Each row has a hidden stage along a path, written after it and counted from one end. A new block has a new path.
[-304  603  -89 -374  515   60  180 -107  308 -480 -308  160  -71   -3
 -248  181  -21  127 -178   62   86 -303 -395  278  273    9  412 -224
 -147  -33  -33 -197  244   31  143 -461  -77 -118   98 -185  344  177
 -153   35  152] | 22
[-141   -1  204  515 -434    5  -83   37  689   62 -258 -114  230  -94
 -189 -403 -401  455 -429 -326  119 -328  157 -215  143  209 -129 -124
  119 -125   53 -208  -63 -541 -478 -386  180   95 -160   38   13 -443
  -10   57    1] | 5
[  32 -303  -95  352   20 -112  331  247  153  581 -131 -330  -74 -493
   72 -155  210  329  130 -218  -51 -159  131  -61 -105 -147  -47 -356
  206   57 -277  -82  193 -109 -304   20  -65 -337  129  -63    8 -104
  159  311 -200] | 7
[ 214   94 -292 -223   63 -125 -117 -151 -247 -277 -139  217  -43  179
  -74   25   61 -152   82  421  -48 -321 -336   -6 -355   46   59  514
  320  -31  107   69  180  253 -103    6   79  174  158  182 -245  204
 -504   91  325] | 17
[ 308 -104 -203  -97  153 -241 -338 -261 -308 -131 -111  141 -127   21
  -57 -268   15 -219   36  193  114 -169 -423 -244 -263 -242   25  560
  200   18  209  149  142  147 -128 -103  250  340   18  186 -180  105
 -402  215  400] | 8
[ 204  -96  -94   42 -548  241   96  279  641  120 -296 -143   -3 -237
  213  -70 -236  398 -188  216  -28 -349  259  122 -302  312 -268   10
  339   79 -215 -578 -220 -338 -623  196   30 -306  165  179 -273  -67
  264    7 -396] | 17
[-172 -389  -35  520 -377  -70  303   38  246  551  242  -71  144 -129
    0 -341   39  250  -78 -317 -144  279  303  172  137 -107  116  -78
  327  -13   -6  139 -182   -9 -417  -73   49 -206 -242   77  -38 -518
  319  220    4] | 1
[ -66 -111   -3 -126  151  390  173  101 -143   61   91  -17  -99 -285
  113   54  -51    3  227   -1 -264  301  125  186  -24 -123  -12 -492
  -55  -88 -199   15   46  -86  190   80 -216 -144  128  123   54  -63
  253 -436 -125] | 26
[ 214   25 -271 -145   40  -26  -87 -144 -189 -322  -56  113  -55  122
  -96   19  -48  -82  110  381  -95 -329 -252   27 -339   53   62  315
  309  -68    9   62  148  220 -131  146   43  144  133  219 -234  121
 -392  -19  258] | 19
[-178  -60  -23  -58  270  438  238  -25 -164   82  120  -42  -39 -236
    3  -17  -33   17  187 -113 -306  357   82  157   65 -182   77 -438
  -23  -19 -201   75  -71  -12  248  -64 -276 -118   90  110  128 -189
  124 -420  -92] | 21
[-349   75   94  341  256   22  147   24  -93  430 -210  -44  -11 -193
 -157   17  275  -10   70 -394  -49  -69 -204  -80  -74  -33  -50 -225
  195   28  -85  -50  407 -213  129 -716  -65  -62   82  -30  194   25
 -583  215   24] | 13
[ 221   49 -265 -228   59 -168 -155 -178 -317 -177 -127  241  -93  163
  -35  -27  124 -284   73  345   53 -178 -354   41 -319  -29  106  548
  305   13  178   97  161  229 -113  -82  144  206   92  208 -241  242
 -423  215  333] | 15
[ 215 -133  -73   39 -328  124  108  281  342  239 -315 -132  -49 -270
  220  -71  -31  203  -72  120   40 -214  205   51 -296  188 -193  -31
  262   88 -163 -380  -87 -283 -470   70   33 -209  189  175 -235   42
  229   97 -315] | 14
[  65 -142   86 -115   33  263   37   90 -161  269 -178    5   43 -265
  197 -299  -37  -68    4 -137  -27  472  249 -125   93 -194  -35 -166
 -151   31   53  131 -280 -260   68 -176 -109  103  122  166  -46 -164
  409 -298 -109] | 10
[ 316  -47 -243 -192   58 -151 -200 -173 -390 -163 -130  151 -137   89
  -13  -82   83 -331  119  318  103 -166 -296    2 -344  -65  103  431
  278    6  148  154  149  182 -144   19  148  253  101  266 -285  258
 -315  200  300] | 14
[-169  366  -82 -284  265  -29   61 -179   31  -61 -361   16 -155 -120
 -146  -48   65 -115 -119  -57  301 -136 -312  292  268 -158  445 -187
  -24   79   80  -34  144  -66    3 -437  -44  -82   68 -113  173  273
  -22  408  122] | 14
[ -48   46  -22 -209 -101  423  226   92    9  -24 -145    8  155  -89
   98  -96 -195  128   -3   87 -225  249  352  120  122   41   85 -286
  -49  -46  -68  102 -357 -104   40   67 -301  -66  218  146  -90 -188
  387 -491 -132] | 19
[ 148   21 -279 -102   43  -35 -128 -178  -97 -396   -9  161 -132  190
  -96  116  -52 -106  100  385 -119 -362 -352  148 -403   76   91  341
  405  -29  -14  -31  195  301 -183   89  138   78  101  275 -207  211
 -474   27  286] | 24
[-188 -223   45  365 -354   70   14  -71  219  409  -32   90  258   49
   36 -417 -106  200 -230 -259 -192  297  190 -142   67  -85  -66  329
  294  106  148   73 -430  -78 -270 -401   83   15  -69  189  -80 -471
  -33  -34   78] | 3
[-146  132   -6  144  211 -180  -93 -215  386    7 -113  -70 -169 -281
 -264 -277  -89  165 -236 -284  302 -292 -439   27  238 -243  182 -103
    2   -9   40 -238  312 -242 -201 -460  214  -31 -249 -196  299 -103
 -144  489  169] | 6
[ 204   67 -317 -190   82  -72  -40  -97 -101 -442  -93  170  -71  215
  -58  140   -5  -65  101  465 -132 -392 -274  111 -403  118  124  366
  357  -30  -18   22  144  363 -185  156   90   75  196  263 -246  235
 -382  -23  274] | 23
[ -60 -144 -233  106 -183   77  516  283  280  223   10 -152  -64 -194
  127  217  144  307  163  140 -250 -176  236  472 -178  143  145 -379
  379   13 -352 -162   73  168 -367  310 -156 -563  198   70 -109   46
  299  111 -237] | 24
[-210  212 -126 -237  182  301   87 -208   85 -149 -162  -12 -110  -49
  -72   20 -123   19  -37   35  -83    2 -169  328  131 -133  319 -191
  117  134  -91  -87 -160   98   30 -201 -164 -200  155   72  108  107
  -39  -40   17] | 22
[ 216 -163   41  215 -367  145 -186  199  559  275 -586 -182   99 -257
  209 -357 -271  454 -305  -22  -18 -341  156 -486 -301  114 -455  275
  254  222  -88 -461 -364 -427 -523 -215  129  -45  298  202 -223 -136
  -64  -57 -269] | 6
[-471  153  143  424 -301  -17  130 -135  344  242 -337 -124  311   49
 -284 -367 -219  326 -329 -447   42 -121  179    2  477   16  319 -297
  145  -25  128  233 -200 -223 -221 -568 -105  -54    0  -73  103 -314
  -61  212  156] | 5
[ 316 -147 -227   -7  117 -262 -232 -212 -217 -167 -176   93   27  112
  -62 -336  -40  -55  -29  194   11 -194 -233 -345 -224 -193   87  574
  222   44  181  289  -85  265 -228  -28  200  346  101  235 -239  -26
 -294   90  406] | 3
[ 268  -30 -278 -180   47 -119 -212 -232 -290 -210  -12  167 -174   82
  -63  -45   43 -267  111  346   51 -229 -401   71 -363  -63   59  477
  338  -13  108   22  220  193 -152   44  167  190   19  218 -230  206
 -428  216  308] | 16
[ 196   48 -210 -208   36 -138 -161 -167 -355 -142 -181  231  -42  176
  -21  -65  105 -307   57  290   61 -106 -272   -1 -270  -22  122  494
  266   14  210  174   93  183  -86 -135  117  251  123  235 -249  225
 -367  159  328] | 14
[-206  505 -108 -345  379  111  138  -66  323 -420 -357  110  -49   -7
 -169  146  -66  160 -173  120   44 -328 -304  214  152   50  306 -141
  -55   18  -63 -233  121   16   43 -363  -78 -127  174  -96  224  175
 -139  -12   78] | 22
[-180   68  -76 -105  383  243  322   45 -130  -68   31  -12  -50 -167
  -55  130   72   43  204  -24 -244  122    3  214   56  -96  210 -485
  -42  -84 -209  111  149  100  221  -50 -247 -147  151   32  151  -20
   75 -291   -3] | 23
[-175  -60  -44  -69  206  315  341   88 -111   58  147  -27  -60 -232
   32   97   31   40  229  -48 -271  286  142  312   86 -110  169 -580
  -39 -108 -217  105   76   32  175   66 -257 -217   87   60  113  -98
  293 -334  -80] | 25
[ -82  287  -41  -82  338 -201 -130 -186  347 -130 -334   56  -99 -174
 -206 -246  -53  159 -294 -127  286 -327 -480 -126  207 -221  171  136
  -75   51  119 -218  203 -157 -112 -552  196   55  -66 -189  262    7
 -226  373  220] | 6
[ -65   22    8 -315  -19  300  428  261  -56  174   -5  174  174 -175
  220  -79   68   48   30   35 -175  600  453  216  255  -20  118 -289
 -241 -120   25  157 -266 -126  136   11 -280  -96   89   29   -6 -276
  732 -444 -159] | 16
[ -74   85   27 -172  323   26  203   36 -135   56 -243   14  165 -197
  -24 -314   -6  117  -44 -162   -9  285  166 -187  415 -281  270 -294
 -351  -82  100  397 -150  -64  197 -221 -203  122  138  -91  138 -231
  406 -242  129] | 6
[-291  415   47 -157  331   27   86  -93  190  -80 -216  130  -88 -154
 -210   -2   56  -14 -169 -174  217  -94 -343  195  263  -56  223 -212
 -131  -57   63 -202  338 -259  119 -625    5  -29  -90 -193  326   53
 -154  219   97] | 15
[-231   58  -39 -186  391  347  439   94 -142   33  136   74   41 -205
   15   67  100   57  179  -74 -313  447  152  221  200 -144  192 -483
 -188 -103 -162  153  -12   55  339  -76 -325 -149   86   -7  204 -222
  321 -469  -65] | 21
[-362  605 -101 -340  506   26  182 -170  311 -465 -244  144 -119   -2
 -300  193  -11   89 -169   16  126 -311 -456  394  325  -30  498 -279
 -109  -38  -29 -187  303   60  128 -479  -60 -165   30 -215  382  205
 -165  160  193] | 23
[ 177 -222   35  -56  185  142  173  199   25  141 -101  -20  132 -316
  170 -376  -69  195  -47 -105 -102  399  344 -289  153 -218  -31 -173
 -281  -45  -13  195 -311 -161  -14    8  -82  132   72   89    8 -413
  630 -441  -82] | 1
[-142  381   22 -151  501 -206  -49 -124  395 -198 -275  122  -94 -244
 -241 -213  -19  177 -312 -190  327 -245 -491 -107  340 -229  194  -11
 -284  -50  128 -243  333 -249   16 -625  187   83 -155 -302  409  -64
  -88  293  219] | 6
[ 182   40 -250 -134  -30  -19  -75 -133 -172 -273  -90  128  -13  139
  -88    4  -53  -74   78  359  -95 -304 -205   29 -308   81   56  327
  320  -60   36   70  105  191 -143   99   25  132  140  210 -245  106
 -379   -8  248] | 18
[  33 -120  -37  -54  123  426  114   68  -21  -65   -2  -81  -60 -216
   84    1 -150   79  143   49 -271  132  128   59 -150  -24  -68 -339
   45  -17 -241  -67 -101  -73   42  105 -169  -67  176  235  -32 -100
  145 -481 -158] | 23
[ 178   48 -270 -218  -13  -34  -47 -145 -225 -258  -50  182  -14  154
  -57  -10  -14 -125   84  381  -82 -187 -193   91 -242   27  120  357
  277  -62   86  127   69  235 -105  109   15  130  116  192 -241  101
 -273    1  274] | 18
[-213  154  -40 -313  246  283  542  179  -86   23   51  126  154 -167
   47   24   94  110  100    1 -241  469  317  284  364  -73  290 -499
 -289 -169  -63  233  -96   13  288   -2 -380 -158   97  -89  154 -255
  588 -449  -69] | 19
[ 265    1 -233 -208   81  -66 -116 -119 -312 -200 -108  131  -93   45
  -31  -38   39 -207  124  333   17 -192 -244    0 -302  -25   63  310
  220  -47   78  109  168  146  -87   70   60  196  123  199 -233  177
 -282   59  246] | 16
[ 256  -17 -254 -121  -18 -149 -192 -183 -279 -181  -89  153 -116  118
  -65  -45   49 -248   88  327   64 -270 -330   34 -365    6   61  457
  358  -22  125   68  201  165 -190   10  158  203   63  233 -271  214
 -433  225  303] | 15
[ -38  229    1  -78  431 -140  -98 -115  422 -153 -279   58  -94 -258
 -162 -280  -74  218 -311 -169  256 -225 -419 -201  212 -237   92   86
 -192   30   71 -275  163 -225  -89 -533  212   85 -112 -179  318 -116
  -72  211  147] | 4
[ -16 -392 -118  397  -59  153  281  316  223  366  349   43 -103 -248
  168  219  237  235  249   23 -466    7    2  104 -612  149 -461   45
  471  -33 -370 -454  330    1 -221   59   99 -334  -29  207  -54 -212
 -247 -152 -232] | 24
[  78 -177    8  -22   53   78  195  113  -33  200  -90  -89  107 -303
   95 -359  -63  163   -1 -129  -40  300  310 -125  241 -235  114 -303
 -195  -74    6  266 -215 -132  -44   53 -136   32   63   24   -8 -316
  582 -217  -27] | 6
[ 230   68 -318 -232  200  -45 -164 -211 -176 -501  -29  204 -141  198
  -96   99  -31 -153  103  458 -103 -347 -430   62 -413   24   99  454
  324  -19   13  -10  172  351 -106   92  140  167  123  273 -196  225
 -496  -29  328] | 22

Each row has a hidden stage along a path, written after it and counted from one end. A new block has a new path.
[  37   26   47  -40 -124  -26  122    9   89  -12   30  -64   82  -99
   23  -33   34  -48  -38  131  -56 -117   18  -26  -79  -90  -58 -129
 -122   42   68   70   16 -117  -82   29   52  111  -52   19   91   40
   36 -115  -69] | 12
[  67  -13   80  -80   26 -124  -63    5  170  190  148  -42   64  -59
  129  170 -113   93 -147  200  134 -104    9    5  -69   35  174  104
  -50  178 -144  -29 -156  158  -12   15  -53   37   83   -4   67   24
  -43  -61    2] | 10
[  74   31    9  -44  -84  -66  153  -24  119   85  160  -50   31 -138
  -31  -12  -11  -56  -45  170  -79 -102   49   22  -22  -38   10 -159
 -108   -2   23   45   11   38  -41  -14  -28   78  -84  -21  103   34
   88 -118  -28] | 2
[ -94  -97  -87   83  149  241  -52    0 -176  -85 -273  154  157  172
  -85  -33  185 -104  141 -208  -57  161  -59  -72   82  -23  -45    3
    5    9   35   62  178 -168  163   85  136 -284    4  -27 -117  -13
  -36   79   31] | 24
[ -47  -91  -26  119  193  127  -66 -100  -55  101  -23  225  180   93
  -11  132   22   23   21  -22   17   73    5  -68   86   68  159   89
    5   66 -103   23  124   38  193   41   73 -291   55  -89  -97  -74
   26   99   81] | 1
[  51  -42   11  138  132   82   36 -112 -141 -102  -87   84   45   56
   15  -60   72  -85  101 -116 -153  130  -36  -36   88  -19 -104  -38
  -19 -148   19   50  205  -92  110   46   96 -157  -41   28 -156   87
   -2   -7  -40] | 33
[ -70  -80   46  -11   86  -58 -122   -8   85   83  -57  108  110   28
   62  182  -46   29  -72   94   88  -17  -25  -65  -54  -15   91   69
  -79  121  -48  -16    8   40   68   36  -13 -108   70  -13    8   -2
  -59    5  -10] | 17
[  72   -9   74  -78   14 -141  -52    2  169  187  171  -48   43  -72
  123  149 -115   69 -164  233  102 -137   29   17  -87   20  147   69
  -41  171 -137  -12 -142  187  -25   46  -43   73   80    1   72   42
  -50  -73  -27] | 10
[ 56 -29  53 -38  17 -68 -31   4 106 142  64   7  71 -47  87 129 -54  52
 -81 154  82 -80 -11 -17 -70  27 106  54 -69 152 -87 -10 -70  41  15  21
 -16   2  53 -40  14  -9 -23 -39 -11] | 11
[-114   49  140  -97 -192 -127  242  -35  178 -127   89 -149   35 -217
   47  -21  -19 -100 -122  175 -133  -77    6  -86  -79 -210 -106 -243
 -227 -102  141   19   72 -122 -179  -23   23  165 -105  100  225  142
   70 -186 -154] | 18
[ -48  -68   -5  -44   71   10 -116   39   78   84  -56   66  126   48
   32  123   -4   14  -37   47   91   -7   -5  -45  -13  -37   90   58
  -49  120  -51   23  -27   69   66   36    1 -112   51    4   47    6
  -21   10   32] | 18
[ 56   9  -9  25   6  30  88 -38  48  90 104  31  87 -49 -27  -3  12 -37
   1  87 -65 -43  51   7  26 -19  23 -93 -53  18   0  63  63  27  46  39
  28 -10 -41 -23  38   7  78 -38  21] | 4
[  96    8   70 -114  -71 -156   77    7  106   12  111 -192  -70 -120
   88   -7  -49  -16  -65  133  -27  -46  -33   -6  -74  -52   -7  -45
 -103  -53  -19  -14 -115   59 -103  -31  -70   81  -55   45   57  161
  -39 -175 -125] | 29
[ -85 -116    7   68  163   35 -178  -41   -3   25 -139  196  177  120
   45  168    7   46    0  -23   78   57  -18 -112    5   -6  104  115
  -35   52  -59   20   70   24  147   37   46 -267   61  -18  -58  -24
  -32   71   23] | 19
[  49   39   11  -53 -147   26  151   49   69  -16   18  -89   72 -100
  -18  -97   76  -89   -7  110  -93 -116   35   -6  -72 -121 -109 -186
 -109   36   93  104   31 -131  -81   61   76  143  -76   24  109   43
   62 -110  -66] | 12
[-108 -103   -2   84  155   97 -136  -33  -32    0 -168  203  195  129
   14  125   47   12   30  -59   41   78  -17 -110   24  -30   61   70
  -35   51  -16   38  123  -46  156   66   85 -252   49  -11  -52  -34
  -15   84   32] | 18
[ 24 -36 -34 -52 -17  26   8  48  -1 -33 -69 -59  29  15 -18 -61  81 -71
  32  16 -45  -8 -19 -29 -39 -74 -50 -56 -46 -11  30  66 -16 -30 -13  53
  31 -43 -51  20  21  91 -38 -82 -75] | 25
[  54   28  -38   81   52  145  133  -33   10   73  -65   82  189   43
 -110    3  128   26  214 -150   10  159  -42   -4  150   81   53  -67
  -84  -15   87   -3   81 -205  133  -88  -21 -166 -102  -59   -1 -102
  155    5  164] | 3
[  82  -65  -47   20  101   52 -147   31  -55   11  -94   26   42  124
   10  -34   52  -21   76   -3    2   30  -22  -30   -4  -48   -8   93
   28   12  -20  102  -34   33   87  102   38 -129  -19   26  -77   97
 -106  -42  -26] | 28
[ -62  -60  -27  138  104  258   -9  -28 -137  -58 -218  194  249  135
  -31   -4  159  -32  122 -158  -40  101  -20 -101   70  -25  -17    6
  -25   53   37   89  206 -253  161   85  194 -227   15  -39  -98  -87
   45  105   66] | 12
[  43   -6   56    0  -75   36   40   36  135   57    6  -61   68  -48
   53  -17   20   67  113  169   37  -46  -40 -120  -66 -124  -14   19
 -114   36   91  114  -67 -155  -22   65   31   18  -92   -3   91   48
   29 -101  -61] | 14
[ 126  201 -185 -201  -24 -104 -256  230  307   74 -105 -227  242  348
 -254 -174  197  -26  113  -87  229  -83  131  354   63  -46  -62  -90
  176  230  247  159 -453  280 -132  164 -208  327  -71  433  450  227
 -230 -295  239] | 21
[  27  -17   64  -73    2  -59  -43   32  135  132   64  -33   83  -37
   97  120  -56   57  -96  156  107  -78  -10  -22  -67  -11  116   71
  -66  167  -81   -1 -112   50  -10   33  -14   24   57   -2   68   19
  -37  -55   -4] | 12
[ 131   19   52  -35   32  -57   53  -46   92   50  131 -171  -40  -44
   91  -32  -33   30   47   57    2   37  -41   17   45  -11    7   32
  -22  -66  -35   13 -107   99  -35   -1  -56   21  -38   80   31  177
  -24 -136  -44] | 33
[  61   14  -58   35  -20  103  120  -22   16   47   45   31  119  -20
  -91  -71   89  -62   79   24  -90  -24   54    4   56  -33  -15 -135
  -49  -13   55  105   82  -44   49   27   54  -41  -90  -27   46   -7
  115  -38   40] | 2
[  14  -52  -16  -23   57   60  -13    8  -45  -19  -55  -41   40   44
   23  -27   59  -43   28  -32  -26   45  -36  -39    4  -34   -2   19
  -13   -5  -30   38   -4   -3   34   57   48 -109    2   13  -39   93
  -59  -37  -53] | 28
[ -49  -79   18  -50  106  -45 -117   12   56   65  -54   35   67   47
   48  139  -16   22  -52   35   94   41  -48  -46  -23    8  110   93
  -40   80  -82  -36  -55   88   56   16  -34 -146   52   -1    4   43
  -82  -18  -13] | 23
[  30    0   55 -151 -102 -181   12   74  225  100  107 -116   -4 -135
   59   81  -74    0 -122  231   47 -134   22   -7 -124  -96   26  -81
 -135   67    0    8 -125  116  -95   -1  -89  130  -31   35  177   85
   11 -137  -78] | 18
[  31   42  -27 -173 -173  -53  105  123  175   30   44 -164   14 -118
  -57  -85   46 -121  -31  150  -43 -128   37   45  -67 -161 -103 -211
 -123   49  106   86  -72   17 -123   23  -40  193  -96   71  226  103
   47 -166  -42] | 18
[ -24 -123  109  126  207  -73 -152 -161  -46  -24  -68  134   91   96
  164  193  -69  121  -12   -7   59   99  -84 -154  -18   64  134  224
  -36  -57 -106  -47   36    3  119    2   22 -299   70  -16 -190   59
 -129   11  -85] | 29
[ -26  -35   39 -102  -32  -98   16   25  122   27   15  -61   19  -73
   36   70  -19  -27  -72  112   20  -32  -26  -38  -59  -61   31  -44
 -114   19  -10  -15  -49   45  -45  -23  -49  -11  -24   15   90   77
  -12  -98  -68] | 22
[  73  -84 -151   73   18  246 -240   75  -92  -80 -302  225  300  239
  -84  -90  177  -42  199 -100   29  -30   40 -101   79 -162  -33   95
  -20   49   89  305   54 -158  150   15  144 -252  -92   24  -55  -36
   34   16  146] | 17
[ 236  157 -237 -258  -61   29 -102  250  299  318  172 -288  118  152
 -216 -174  123  -11   85   82  207 -163  152  332   87   10   82  -59
  184  305   32  174 -485  418  -91  137 -183  287  -48  204  403  137
  -61 -208  247] | 1
[ 80 -30  35  -1  52 -53  46 -58  -1  10  38 -62 -32 -37  64   6 -14 -32
  12  25 -53  35 -47  -6   1   7 -20 -13 -51 -63 -36 -13  15  32  12   1
 -20 -46 -13  13 -62 116 -38 -80 -79] | 31
[ 265  127  189   53  107 -348  -39  111  106   86   58  -21 -260 -101
    8  -19 -110  -59   49  149 -147  239  -75  120  -34 -120 -201 -128
 -141 -210  135  -81   74  -31  112   96 -182  253 -266  146   22  166
  -30 -218  -42] | 35
[-13 -36  25 -33  13  12 -51  45  78  71 -39  29 113   4  44  79   7  15
 -27  82  60 -35  -8 -54 -47 -54  47  21 -72 117 -15  38 -21 -24  33  54
  30 -35  22  -4  49   0  -7 -18  -2] | 15
[ -10   -7   13  -84  -95  -51  110   34   65  -61  -17  -98   -3  -90
  -21  -56   56 -107  -18   80  -92  -34  -16  -28  -66 -115  -95 -164
 -125  -55   83   36   21  -63  -79   11    4   48  -95   33   96  103
    9 -133 -114] | 23
[  92  -49   57  -27  123  -77  -56  -59   47  101   94  -63  -31  -12
  132   95  -87   48  -27   59   57   52  -62   -6   32   48  101  137
  -16    7 -144  -45  -88  157   41  -17  -64  -94   50   13  -64  121
  -74  -59  -26] | 32
[ 147  110 -212 -297 -241  250  163  334  113  151   37 -324   23  -56
 -191 -320  216 -224   95   52  -27 -153   74  198   28 -175 -156 -255
   17  255   90  207 -196   17 -121  134   32  324  -85   66  307   78
   86 -132  110] | 13
[ -86  -97  -19   32  141   73 -122   -4  -28    6 -148  142  139  108
   -1  100   51  -16   18  -55   35   87  -30  -79   28  -24   58   59
  -29   42  -35   19   78    2  128   48   49 -230   36   -9  -38    2
  -31   50   23] | 21
[-125 -109  -45   85  167  152 -112  -26  -94  -39 -217  212  190  148
  -37   77  102  -52   55 -130   -9  114  -20  -88   59  -27   19   23
  -19   30   -5   42  178  -64  169   68  109 -281   41  -16  -75  -34
  -12   98   42] | 20
[ -77  -55  -70   39   46  164    7   23  -59  -68 -186  104  150   81
  -92  -46  151 -109  102 -104  -77   70   -2  -54   47  -90  -84 -109
  -47  -13   88   92  161 -125   90   67  104 -150  -46    9   10    2
   47   28   18] | 20
[  81  -25    0   51  101   56    7  -60  -55  -25  -14  -20   28   48
   34  -54   44  -37   84  -60  -68   86  -29   -9   72  -16  -43   12
    5  -83  -16   51   51   10   61   46   41 -101  -23   48  -74  120
  -27  -44  -24] | 32
[-170  -46  -78  -55   75   88  -55   28  -93 -109 -151  131  225   99
  -79   29  112 -224 -202 -147 -102  -23  113   54   39  -77  -37 -182
    7   93  -42   35  202  104   57   90  148  -75  115   94   57   11
  -10   75   51] | 19
[  50   16  -33   73   -5  171   93   -9  -39   -9  -53   59  154   28
  -61  -99  127  -68  114  -29  -92    9   25  -19   59  -64  -72 -100
  -41   15   82  131  127 -170   66   73  124  -36  -69    1    4  -13
   83  -15   46] | 9
[ -29  -14  -70   21  -50  170   88   60  -35  -97 -172   47  134   24
 -118 -130  178 -134  145  -85 -127   46   10  -56   37 -153 -156 -195
  -96  -64  165  137  166 -209   49   50  109  -67 -129   21   60   10
  114  -23    6] | 19
[  24    1   82  -79 -107 -117   48   17  163   48   60  -73   56 -111
   78   64  -40   16  -85  203   29 -134   -1  -49 -122  -77   15  -47
 -140   80   20   30  -71  -35  -89    7  -14  100  -20   14  107   49
   -4 -124  -82] | 14
[  61  -50  -26   29  149   85  -75  -27  -54   34  -37   -7   48  107
   34  -12   38   -7   83  -68   11   97  -40   -2   79   10   26   98
   48    4  -63   43  -16   67   95   69   28 -147   28   37  -81  105
  -77  -13   15] | 31
[ 61 -13   1 -25  43  57 -41  34  69 146  35   6 111  21  37  56   5  34
  -1  78  79 -31   0   5  11   4  96  70 -14 163 -71  46 -68  31  55  56
  20 -28  41 -15  30  -7  -5 -16  62] | 10
[  15  -27   60 -125  -49 -160   12   26  132   31   47 -119  -30  -88
   66   67  -43   -8  -94  153   29  -55  -42  -28  -99  -47   37  -17
 -113   17  -22  -32 -114   62  -82  -23  -79   31  -26   22   80  114
  -64 -144 -110] | 24
[ 41 -18  33 -23  26  25 -23  20  77 121  36   1 104  -8  66  75 -10  42
 -28  96  72 -41  -6 -26 -20  -5  94  62 -42 141 -68  31 -57   8  33  48
  28 -24  39 -18  30  -4  -3 -21  23] | 11
[   8  -18   57 -105  -45 -102  -25   53  165  113   60  -59   57  -73
   80  112  -57   29 -111  186   84 -113    1  -24 -105  -48   70    5
  -97  144  -42    2 -109   62  -47   26  -34   64   34    6  108   38
  -26  -79  -43] | 15
